Below is a small trained network, with its code and all its weights. Each question gives an input and a target symbol and asks what happens when units are switched off, that is, made to give their printed mean instead of their output.

import numpy as np


def w(rows, s, z=0):
    codes = np.array(rows[::2]) - 128.0
    scale = np.full(codes.shape[1], s)
    scale[-1] = z or s
    return codes * scale


def f(y):
    return np.maximum(y, 0)


def softmax(a):
    e = np.exp(a - a.max(-1, keepdims=True))
    return e / e.sum(-1, keepdims=True)


def log_softmax(a):
    a = a - a.max(-1, keepdims=True)
    return a - np.log(np.exp(a).sum(-1, keepdims=True))


def net(x, mask):
    ids = ['ΘΛΣΩαβγδζημπτ'.index(c) for c in x.split()]
    T = len(ids)
    res = E[ids] + P[:T]
    u = 0
    for l in range(2):
        r = res
        for j in range(2):
            rows = slice(2 * j, 2 * j + 2)
            q, k, v = (r @ M[l][rows].T for M in (Q, K, V))
            z = softmax(np.where(np.tri(T) > 0, q @ k.T / 2**0.5, -1e9)) @ v
            o = O[l][rows]
            res = res + np.where(mask[u + j], z, o[:, -1]) @ o[:, :-1]
        u += 2
        y = f(res @ A[l][:, :-1].T + A[l][:, -1])
        res = res + np.where(mask[u : u + 4], y, B[l][:, -1]) @ B[l][:, :-1]
        u += 4
    return log_softmax(res[-1] @ U[:, :-1].T + U[:, -1])


Q, K, V, O, A, B = {}, {}, {}, {}, {}, {}
E = w([
[105,194,59],'Θ',
[188,33,121],'Λ',
[158,159,189],'Σ',
[115,5,152],'Ω',
[143,136,72],'α',
[95,22,252],'β',
[187,186,163],'γ',
[137,181,130],'δ',
[131,97,53],'ζ',
[185,112,157],'η',
[129,188,137],'μ',
[184,77,122],'π',
[73,129,23],'τ',
],0.018)
P = w([
[203,124,1],'0',
[159,135,42],'1',
[138,143,65],'2',
[115,153,81],'3',
[93,159,94],'4',
[87,164,104],'5',
],0.0085)
Q[0] = w([
[74,96,254],'L0H1',
[200,178,158],'L0H1',
[166,151,117],'L0H2',
[14,37,148],'L0H2',
],0.0055)
K[0] = w([
[138,131,180],'L0H1',
[255,216,143],'L0H1',
[156,135,133],'L0H2',
[70,83,150],'L0H2',
],0.0088)
V[0] = w([
[254,218,165],'L0H1',
[109,74,96],'L0H1',
[154,106,58],'L0H2',
[188,182,104],'L0H2',
],0.0049)
O[0] = w([
[62,126,221,219],'L0H1',
[230,95,87,150],'L0H1',
[252,156,75,254],'L0H2',
[188,170,191,244],'L0H2',
],0.0032,0.0018)
A[0] = w([
[127,188,5,230],'L0N1',
[171,234,143,252],'L0N2',
[113,207,197,183],'L0N3',
[82,138,73,76],'L0N4',
],0.013,0.0033)
B[0] = w([
[188,145,246,248],'L0N1',
[134,182,80,230],'L0N2',
[135,103,51,182],'L0N3',
[126,89,183,161],'L0N4',
],0.011,0.013)
Q[1] = w([
[255,174,176],'L1H1',
[33,81,234],'L1H1',
[81,202,241],'L1H2',
[80,130,118],'L1H2',
],0.0088)
K[1] = w([
[158,184,167],'L1H1',
[110,4,193],'L1H1',
[125,131,176],'L1H2',
[179,119,121],'L1H2',
],0.012)
V[1] = w([
[10,124,142],'L1H1',
[133,181,100],'L1H1',
[168,110,67],'L1H2',
[145,84,148],'L1H2',
],0.011)
O[1] = w([
[251,139,116,3],'L1H1',
[88,159,158,161],'L1H1',
[72,108,100,125],'L1H2',
[107,120,156,135],'L1H2',
],0.011,0.019)
A[1] = w([
[160,157,81,95],'L1N1',
[106,80,4,45],'L1N2',
[88,233,171,167],'L1N3',
[93,155,96,253],'L1N4',
],0.013,0.0045)
B[1] = w([
[143,121,128,131],'L1N1',
[101,248,237,145],'L1N2',
[163,125,97,254],'L1N3',
[145,93,111,187],'L1N4',
],0.017,0.029)
U = w([
[172,143,193,51],'Θ',
[113,135,151,178],'Λ',
[137,130,128,172],'Σ',
[126,146,121,64],'Ω',
[179,253,146,6],'α',
[138,151,131,239],'β',
[69,81,108,195],'γ',
[92,99,79,185],'δ',
[52,150,153,106],'ζ',
[106,212,181,2],'η',
[193,120,33,153],'μ',
[93,205,90,164],'π',
[179,41,105,190],'τ',
],0.011,0.007)

Each question gives the input, a string of symbols that net reads in full, and the target symbol t.
The units are the heads (2 rows each of Q, K, V and O) and the neurons (one row each of A and B). Each row of codes is followed by its name. A weight is (code - 128) times the scale printed after its matrix; where a second scale follows, it is the last column's (O, A, B and U).
mask holds one flag per unit, layer by layer, with each layer's heads first. A switched-off unit (its flag False) gives its mean, the last column of its rows in O or B, instead of its output. The means were averaged over made-up inputs and are rounded, as every weight is.
A unit's drop is (log p(t) with every unit on - log p(t) with that unit switched off) / (log p(t) with every unit on - log p(t) with every unit switched off).
most important unit: the unit with the biggest drop
k most important neurons: the k neurons with the biggest drops, biggest first
top k neurons in layer l: the k neurons of layer l with the biggest drops, biggest first
which heads matter: for each layer, one digit per head in row order, 1 if its drop is at least 0.15 and else 0, layers parted by /
drop when u is switched off: that unit's drop, to one decimal
input Θ τ γ Θ η η, target δ: top 2 neurons in layer 0 -> L0N1, L0N2
input γ Σ η, target δ: top 3 neurons in layer 0 -> L0N1, L0N2, L0N3
input γ Ω β, target τ: top 2 neurons in layer 0 -> L0N3, L0N2
input τ γ Λ, target ζ: most important unit -> L1H2
input Θ δ Θ β α τ, target Θ: 3 most important neurons -> L0N1, L0N4, L0N2
input δ Θ β π μ, target μ: top 2 neurons in layer 1 -> L1N3, L1N2
input Θ η β τ π, target γ: 4 most important neurons -> L0N1, L0N3, L0N2, L1N2
input γ δ Σ α Θ, target α: 2 most important neurons -> L0N1, L1N4
input τ β Λ τ Ω, target η: which heads matter -> 10 / 10
input π γ Σ γ β β, target τ: 3 most important neurons -> L0N1, L1N2, L0N2
input α π τ Σ Θ, target α: 3 most important neurons -> L0N1, L1N4, L1N3
input β β γ, target μ: top 2 neurons in layer 0 -> L0N2, L0N1
input μ π Λ, target ζ: top 2 neurons in layer 1 -> L1N3, L1N2
input γ γ γ Σ, target π: most important unit -> L0N3
input β π δ δ, target μ: drop when L1N2 is switched off -> 0.3
input τ Θ γ γ δ Σ, target π: drop when L0N3 is switched off -> 1.1
input τ Ω Θ γ τ γ, target π: drop when L1N2 is switched off -> 1.1
